Here is a tiny trained network, its code and every weight. The questions are about switching its units off for an input and a target symbol, where a switched-off unit gives its printed mean instead of its output.

import numpy as np


def w(rows, s, z=0):
    codes = np.array(rows[::2]) - 128.0
    scale = np.full(codes.shape[1], s)
    scale[-1] = z or s
    return codes * scale


def norm(h):
    return h / np.sqrt((h * h).mean(-1, keepdims=True) + 1e-5)


def f(y):
    return np.maximum(y, 0)


def softmax(a):
    e = np.exp(a - a.max(-1, keepdims=True))
    return e / e.sum(-1, keepdims=True)


def log_softmax(a):
    a = a - a.max(-1, keepdims=True)
    return a - np.log(np.exp(a).sum(-1, keepdims=True))


def net(x, mask):
    ids = ['βγδεζημξπσψ'.index(c) for c in x.split()]
    T = len(ids)
    res = E[ids] + P[:T]
    q, k, v = (norm(res) @ M[0].T for M in (Q, K, V))
    z = softmax(np.where(np.tri(T) > 0, q @ k.T / 4**0.5, -1e9)) @ v
    res = res + np.where(mask[0], z, O[0][:, -1]) @ O[0][:, :-1]
    y = f(norm(res) @ A[0][:, :-1].T + A[0][:, -1])
    res = res + np.where(mask[1:17], y, B[0][:, -1]) @ B[0][:, :-1]
    return log_softmax(norm(res)[-1] @ U[:, :-1].T + U[:, -1])


Q, K, V, O, A, B = {}, {}, {}, {}, {}, {}
E = w([
[59,89,200,192,68,185,167],'β',
[130,78,171,57,162,106,117],'γ',
[148,47,109,182,105,89,109],'δ',
[166,141,45,152,100,213,210],'ε',
[126,103,66,173,193,107,95],'ζ',
[103,67,210,94,102,27,201],'η',
[121,118,93,158,134,153,177],'μ',
[35,108,104,160,181,83,164],'ξ',
[163,139,81,116,172,248,179],'π',
[131,122,106,161,133,126,117],'σ',
[53,114,100,166,141,108,57],'ψ',
],0.015)
P = w([
[137,180,52,67,27,83,52],'0',
[240,187,62,150,251,199,143],'1',
[29,32,23,155,123,129,118],'2',
[229,165,119,126,253,139,172],'3',
[39,27,29,132,122,130,70],'4',
[209,148,150,118,235,122,166],'5',
[43,19,26,102,106,128,45],'6',
],0.0059)
Q[0] = w([
[208,254,180,216,239,80,182],'H1',
[214,237,228,123,167,106,96],'H1',
[132,111,230,152,81,140,142],'H1',
[29,172,106,216,143,108,81],'H1',
],0.0074)
K[0] = w([
[156,73,140,203,254,122,181],'H1',
[139,23,161,142,225,170,161],'H1',
[81,80,129,167,123,114,137],'H1',
[124,154,113,156,74,169,115],'H1',
],0.0094)
V[0] = w([
[88,80,214,161,113,78,32],'H1',
[85,69,158,147,166,113,198],'H1',
[106,205,194,149,132,253,62],'H1',
[150,183,73,174,112,89,104],'H1',
],0.0063)
O[0] = w([
[147,253,53,179,123,73,179,2],'H1',
[232,71,2,119,197,163,144,111],'H1',
[187,121,80,63,111,11,229,117],'H1',
[137,147,182,79,43,143,26,120],'H1',
],0.007,0.0051)
A[0] = w([
[137,110,82,219,105,195,169,114],'N1',
[197,54,236,99,218,65,138,155],'N2',
[80,133,63,94,188,88,139,83],'N3',
[157,71,111,50,167,187,108,216],'N4',
[124,112,129,183,176,133,191,74],'N5',
[53,101,72,94,58,170,153,159],'N6',
[220,86,82,109,154,81,204,154],'N7',
[134,76,86,104,168,124,1,149],'N8',
[69,113,70,227,192,68,114,165],'N9',
[78,114,81,159,14,118,100,125],'N10',
[23,86,111,195,145,82,124,244],'N11',
[193,97,147,62,156,136,212,126],'N12',
[180,150,144,101,139,179,134,142],'N13',
[210,129,64,207,172,94,166,254],'N14',
[207,129,197,165,83,60,182,223],'N15',
[17,135,107,175,212,203,163,202],'N16',
],0.0071,0.0022)
B[0] = w([
[138,116,127,110,166,66,173,183],'N1',
[114,186,53,94,85,131,91,207],'N2',
[206,87,67,149,2,144,214,155],'N3',
[152,152,149,212,159,36,151,255],'N4',
[96,133,159,88,117,177,117,164],'N5',
[176,115,127,161,125,71,71,184],'N6',
[145,163,192,137,68,118,56,180],'N7',
[88,103,107,133,110,180,191,205],'N8',
[195,164,103,81,121,160,144,177],'N9',
[160,168,142,88,247,69,177,159],'N10',
[130,148,80,110,151,208,125,192],'N11',
[77,147,113,138,147,109,132,195],'N12',
[50,183,109,144,143,66,129,169],'N13',
[125,106,214,122,67,121,107,184],'N14',
[145,145,187,195,182,196,103,140],'N15',
[103,136,138,61,60,90,89,228],'N16',
],0.0058,0.0093)
U = w([
[203,129,95,186,51,64,229,236],'β',
[99,167,53,75,54,177,203,77],'γ',
[79,171,102,240,132,108,82,176],'δ',
[214,77,174,158,68,176,81,195],'ε',
[110,148,114,108,109,163,83,5],'ζ',
[136,168,107,99,226,197,170,160],'η',
[118,112,227,158,71,216,142,182],'μ',
[191,116,87,133,113,176,92,87],'ξ',
[93,2,111,125,140,39,161,86],'π',
[102,208,216,97,65,142,60,131],'σ',
[105,205,85,111,120,1,109,64],'ψ',
],0.0071,0.0015)

Each question gives the input, a string of symbols that net reads in full, and the target symbol t.
The units are the heads (4 rows each of Q, K, V and O) and the neurons (one row each of A and B). Each row of codes is followed by its name. A weight is (code - 128) times the scale printed after its matrix; where a second scale follows, it is the last column's (O, A, B and U).
mask holds one flag per unit, heads first, then neurons. A switched-off unit (its flag False) gives its mean, the last column of its rows in O or B, instead of its output. The means were averaged over made-up inputs and are rounded, as every weight is.
A unit's drop is (log p(t) with every unit on - log p(t) with that unit switched off) / (log p(t) with every unit on - log p(t) with every unit switched off).
The circuit of an input: a set's keep is (log p(t) with only the set's units on - log p(t) with every unit switched off) / (log p(t) with every unit on - log p(t) with every unit switched off). Starting from the 12 units with the biggest drops (on a tie, the unit counted first), units are removed one at a time, each time the one whose removal leaves the highest keep (on an exact tie, the one counted first), for as long as the keep stays at least 0.8.
units of the circuit, in order: the units of the circuit, biggest drop first
unit that matters most: the unit with the biggest drop
k most important neurons: the k neurons with the biggest drops, biggest first
drop when u is switched off: that unit's drop, to one decimal
input ψ π μ η σ ζ μ, target ψ: unit that matters most : H1
input γ σ γ, target γ: units of the circuit, in order : [H1, N3, N11]
input β π μ ζ η, target β: units of the circuit, in order : [H1, N3]
input β ξ γ π γ ζ ζ, target β: units of the circuit, in order : [H1, N3]
input γ σ π ξ σ β μ, target γ: units of the circuit, in order : [H1, N4, N9]
input η β γ γ η η, target σ: 2 most important neurons : [N7, N2]
input γ π η, target γ: 3 most important neurons : [N11, N4, N9]
input ψ η δ, target ψ: 2 most important neurons : [N10, N3]
input γ π μ, target γ: units of the circuit, in order : [N16, N11, N9]
input σ ψ γ μ ε, target σ: 2 most important neurons : [N4, N10]
input ψ σ π π η σ, target δ: 2 most important neurons : [N16, N2]
input μ η η β μ η, target σ: 2 most important neurons : [N2, N7]
input π ζ η γ β, target π: 2 most important neurons : [N10, N6]
input β ψ β, target β: units of the circuit, in order : [H1]
input β δ γ ψ π, target β: drop when H1 is switched off : 0.7
input σ π π, target σ: drop when H1 is switched off : 1.3
input μ π δ μ, target π: drop when N11 is switched off : 0.2
